After every row comes roughly how far along a hidden order it lies, from 0 to 9.
[+1.37 +4.78 +1.09 -0.46 +1.45 +1.87 -0.93 +0.99 -0.67 -0.45 +0.28 -0.25 +0.79 -7.67 +2.62 -0.81 +0.25 +2.88 -0.88 +1.68 -1.66]
4
[-0.45 +0.70 +0.63 +0.83 +4.27 +2.92 -1.40 +1.79 -1.01 +2.00 -2.63 -1.19 -0.70 -3.67 -1.21 +1.89 +1.21 +6.20 +2.66 -0.17 -1.74]
8
[+3.61 +1.24 -1.09 -0.84 +3.07 +2.67 +0.55 -2.14 -0.67 +3.22 -1.13 -2.16 +0.95 -4.10 -0.13 +1.20 +0.65 +1.87 -1.71 -1.71 -2.69]
1
[-1.24 +0.91 -2.13 +3.86 +3.89 -2.51 +0.42 -0.15 +0.62 -3.18 -4.34 +4.08 +1.46 -0.93 -0.12 +3.81 -0.26 +0.82 +0.65 -2.62 -4.17]
0
[+2.89 +1.56 -1.06 -1.09 +1.41 +1.57 +0.67 +0.87 -0.27 +0.01 -2.32 +0.53 -0.93 -8.05 +4.67 -1.08 -2.28 +0.84 -2.13 +0.85 -4.64]
1
[-0.12 -5.37 -1.27 -1.63 -0.18 +0.63 +0.47 +1.20 -1.26 -1.32 -2.46 -0.02 -1.78 -3.28 +4.11 +0.35 -0.79 +1.13 -0.69 +2.22 -3.23]
2
[-0.23 +8.74 -0.59 +1.61 +2.92 +2.06 -0.03 -0.05 +2.15 -1.77 -0.93 +2.96 -0.85 -4.95 +0.24 -3.05 -0.74 -2.75 -0.32 -2.18 -6.17]
1
[+3.57 +3.84 -0.75 -4.18 +3.63 +3.81 -1.04 +0.38 +2.78 -0.79 -1.44 +0.34 -0.52 -3.85 -1.92 +0.68 -1.55 +3.99 -1.92 -1.33 -7.43]
9
[+4.44 -0.11 -0.18 -0.16 +1.14 +0.35 +0.94 -1.08 +0.64 +2.35 -3.06 -0.26 -0.38 -3.74 +0.36 -1.57 -1.02 +2.36 -1.13 -2.13 -1.50]
0
[-0.11 +3.41 -0.89 +0.52 +2.12 +0.74 -0.27 -0.38 -0.53 +0.61 -1.22 +2.72 +1.02 -4.43 +0.36 -1.82 +0.00 -1.37 +0.75 -1.67 -2.02]
0
[+2.16 +3.54 -0.38 +0.57 +1.50 +2.57 +0.79 -1.31 -0.11 +2.49 -2.23 -1.84 +0.06 -5.57 +1.62 +1.91 -0.89 +1.04 -1.49 -1.57 -1.72]
0
[+1.64 -0.34 -1.12 -0.14 +1.71 +2.87 +0.48 +1.76 -1.40 -1.06 -0.86 +2.15 -0.14 -4.61 +2.52 -0.08 +0.20 +2.24 -2.67 -0.06 -1.64]
4
[+2.43 +0.33 -0.43 +0.57 +0.58 +0.05 +0.33 +1.56 -2.19 -2.28 -1.23 +1.18 +0.14 -3.97 +2.52 +1.49 +0.02 +2.06 -1.65 +0.56 -2.73]
5
[+1.39 -1.47 -1.95 -0.91 -0.98 -0.08 +0.41 +0.93 -0.05 -3.13 -0.27 +1.72 +0.99 -3.10 +1.73 +0.45 -3.55 -0.55 -1.62 -0.68 -0.51]
7
[+2.46 +4.17 +0.14 -1.19 +2.02 +1.41 -0.26 -0.10 -1.12 +0.24 -0.43 +2.35 +0.43 -5.22 +0.97 +0.64 -0.47 +1.78 -2.90 -0.03 -2.35]
4
[+1.14 +6.79 +1.37 +0.58 +0.62 +0.70 -0.44 +1.61 -1.49 -0.67 -0.99 -0.69 +1.30 -4.72 +0.75 -0.31 +0.92 +1.82 -0.84 +1.55 -1.84]
5
[+3.54 +0.67 -2.75 -4.49 +0.87 -1.74 +0.07 -2.17 +0.59 -2.07 +0.58 +3.92 -0.23 -5.21 +2.44 +1.01 -5.13 +0.05 -4.75 -1.62 -5.11]
6
[+3.00 +4.96 +0.18 -0.29 +0.61 -0.27 +0.41 -1.14 -0.92 +3.39 +1.14 -0.11 +0.94 -2.25 -2.62 +0.53 +1.44 +3.66 -2.10 -0.66 -1.72]
2
[+1.01 +1.60 -1.95 -3.93 +0.33 -0.39 -0.33 -1.84 +0.95 -1.56 -0.63 +2.29 +0.58 -5.82 +1.12 +0.56 -3.06 +1.14 -3.02 +0.16 -5.45]
2
[+0.25 -3.47 -2.08 -0.71 +0.89 +1.81 -0.25 -2.65 +2.55 +0.04 +0.04 -0.99 -1.93 -1.79 +1.22 -1.89 -2.15 -0.14 +0.40 +1.51 -1.20]
6
[-0.04 +0.71 +0.11 +0.05 +0.84 +1.41 +0.44 +2.15 +1.80 +1.78 -2.48 -1.67 -1.02 -6.88 +3.75 +0.43 -3.68 -2.78 +0.46 -1.59 -1.35]
0
[+1.95 +2.87 +0.11 +1.06 -0.04 +2.16 +0.06 -0.58 -0.16 +1.78 -4.49 -1.28 -0.93 -1.97 +0.57 -0.04 -1.50 +2.49 +2.07 +0.73 -1.04]
4
[+2.26 +1.44 +1.17 +2.28 +1.25 +2.34 +0.83 +1.59 +0.43 +1.59 -0.59 -1.53 -1.01 -4.32 +1.12 -0.37 +0.81 +3.06 -2.13 +0.01 -1.76]
0
[-4.01 +2.11 -0.99 +3.52 +3.27 +2.12 -0.91 +1.24 +1.85 -1.51 -3.22 +1.21 -0.52 -2.82 -1.32 +0.59 +0.30 -2.18 +1.04 -2.17 -5.04]
7
[-0.28 -6.12 -1.51 +3.24 +4.50 +1.07 +0.02 +4.47 -0.78 -3.44 -5.11 +1.35 -0.89 -0.43 -1.03 +5.97 +3.58 +0.50 -3.27 -0.45 -1.31]
5
[+2.43 +6.41 +1.41 +1.18 +1.08 +2.02 -0.45 +0.81 -2.83 +0.53 -1.17 +1.52 +2.43 -4.70 -0.34 +0.59 +2.15 +1.37 -2.88 -0.02 +1.10]
2
[+1.19 +1.85 -1.11 +2.09 +2.25 +3.78 +0.92 -1.13 -0.59 +1.98 -2.60 -2.34 +0.40 -4.77 +1.23 +1.36 -0.21 +0.16 -2.27 -1.13 -3.28]
2
[+2.41 +6.20 +0.39 -2.00 -1.17 -2.82 -0.49 +0.88 -1.06 -1.16 +1.75 +1.67 -0.42 -2.95 +0.37 -0.87 -1.26 -1.93 -0.77 +0.36 -1.39]
6
[+4.11 +3.73 -0.28 -1.11 +2.81 +3.31 -0.48 -0.47 -0.14 -0.50 -1.72 -0.16 +0.32 -1.79 +0.31 -0.03 -2.05 +2.85 +0.48 +0.21 -3.66]
7
[+6.22 +3.32 -1.89 -4.38 +2.83 +2.41 +0.29 -0.41 +0.50 -0.05 +1.25 +2.01 -1.36 -9.30 +3.70 -2.75 -2.57 +4.63 -3.21 +0.11 -8.71]
6
[+0.23 -2.49 -0.31 +1.42 +1.28 +3.79 +0.83 -0.22 +1.43 +0.20 -1.87 +0.77 +0.57 -1.46 +1.09 -1.34 -2.14 -0.13 -2.46 -0.94 +1.27]
8
[-2.14 +0.19 -0.59 +1.49 +1.72 +2.18 +0.28 +1.02 +0.09 -1.32 -2.80 +3.46 -3.35 -0.02 -0.52 +3.76 -1.29 +0.42 -0.67 -3.18 -3.17]
7
[+3.12 -2.96 -1.89 +2.02 +2.50 +4.34 +0.70 -0.78 -1.52 -0.08 -5.95 -0.60 -1.41 -2.71 +1.38 +0.75 -0.19 +4.62 -0.83 -0.19 -3.92]
4
[+2.63 +0.64 -2.75 -4.66 +2.95 -2.17 -1.36 -1.90 +2.59 -1.54 -1.47 +1.23 +0.90 -3.35 -2.34 +0.75 -2.91 +1.89 -0.09 -2.47 -4.65]
7
[+3.09 +0.31 -1.77 -3.39 +1.09 -0.21 +0.17 -0.93 +0.04 -0.13 -1.43 +3.45 -1.11 -7.05 +1.58 -0.40 -2.72 +1.30 -4.16 -0.02 -4.88]
3
[+1.39 -0.02 -0.64 -0.65 +2.45 -1.51 -0.49 +0.34 +2.20 -3.22 -2.44 +1.07 +1.79 +1.40 -0.92 +4.77 +0.14 +3.12 +0.56 +0.44 -2.51]
4
[-3.03 -1.46 -2.38 -1.37 -0.41 -2.17 -0.21 +1.37 +4.36 -6.06 -3.04 +3.61 -1.31 +1.33 -2.11 +2.84 -2.88 -1.34 -1.09 -3.86 -2.87]
8
[+5.04 +9.19 -0.03 -1.17 +3.75 +2.77 -0.68 -1.19 -1.97 +1.53 +0.43 -1.12 +2.84 -3.15 -2.37 +0.76 +0.82 +2.75 -0.10 -1.12 -4.11]
6
[+3.17 +1.17 -1.05 -4.71 +4.80 +2.80 -0.45 -1.22 +1.03 +1.06 +0.48 +0.91 -2.61 -8.00 +4.45 -3.28 -2.37 +3.83 -2.20 +1.12 -7.23]
6
[+1.61 +2.78 -1.73 -3.85 +1.29 +0.14 -0.15 -0.62 +1.48 +0.38 -0.87 +0.97 -0.54 -6.17 +2.55 -2.40 -3.86 -0.38 -1.32 +2.17 -4.24]
1
[+4.20 +8.14 +0.77 -5.32 +0.65 -1.28 -1.45 -1.48 +0.11 +0.73 +3.82 +0.80 -0.89 -3.78 +0.11 -3.43 -2.25 +1.23 +0.11 +0.80 -3.91]
8
[+1.62 -0.55 -0.87 +0.27 +2.13 +3.60 +0.40 +0.20 -0.09 +0.86 -3.65 +1.31 +2.48 -1.26 +0.94 +0.56 -1.61 +0.42 +0.25 -2.37 +1.40]
8
[+0.21 -7.34 -1.25 +2.21 +0.18 +1.68 +1.20 -0.23 +1.21 +1.63 -3.57 +0.83 -1.81 -2.16 +1.89 -0.80 -1.23 +2.06 -1.04 -0.57 +0.92]
4
[-0.43 +1.34 -0.93 -1.51 +2.07 +3.80 -0.47 +0.79 +3.15 -2.41 -1.93 +1.93 -2.41 -3.27 -1.36 -0.12 +0.67 +3.60 -0.90 -2.82 -5.13]
8
[+1.56 +2.69 -0.21 +0.46 +1.96 +2.25 +0.06 +0.54 +0.14 -0.23 -3.06 -2.88 -0.40 -3.57 +2.16 +1.68 -1.26 -0.60 +0.35 -1.18 -1.67]
1
[+1.25 +2.59 +0.35 -0.12 +2.14 +2.64 -0.39 +0.83 +0.86 +2.90 +2.49 -2.31 -1.51 -6.41 +1.03 -1.27 +0.44 +4.16 +1.30 +2.17 -4.54]
3
[-0.31 -3.37 -1.51 +0.67 +0.94 +2.20 +1.04 +1.41 -1.83 -2.12 -5.01 +1.94 +0.35 -5.96 +2.93 +2.96 -0.12 +2.83 -3.74 -0.39 -3.90]
4
[+1.77 +1.12 -1.00 +0.79 +1.40 +1.74 +0.50 +1.69 -0.47 +2.20 -0.96 +1.09 +0.30 -3.91 +0.35 +0.66 -0.83 +2.92 -0.04 -1.03 -3.96]
5
[-0.65 -2.47 -1.29 +1.06 +2.63 +7.08 +0.31 -1.13 +2.03 +1.96 -0.14 -0.59 -0.65 -3.98 +2.80 -1.60 -1.60 +2.45 -0.95 +1.68 -1.78]
9
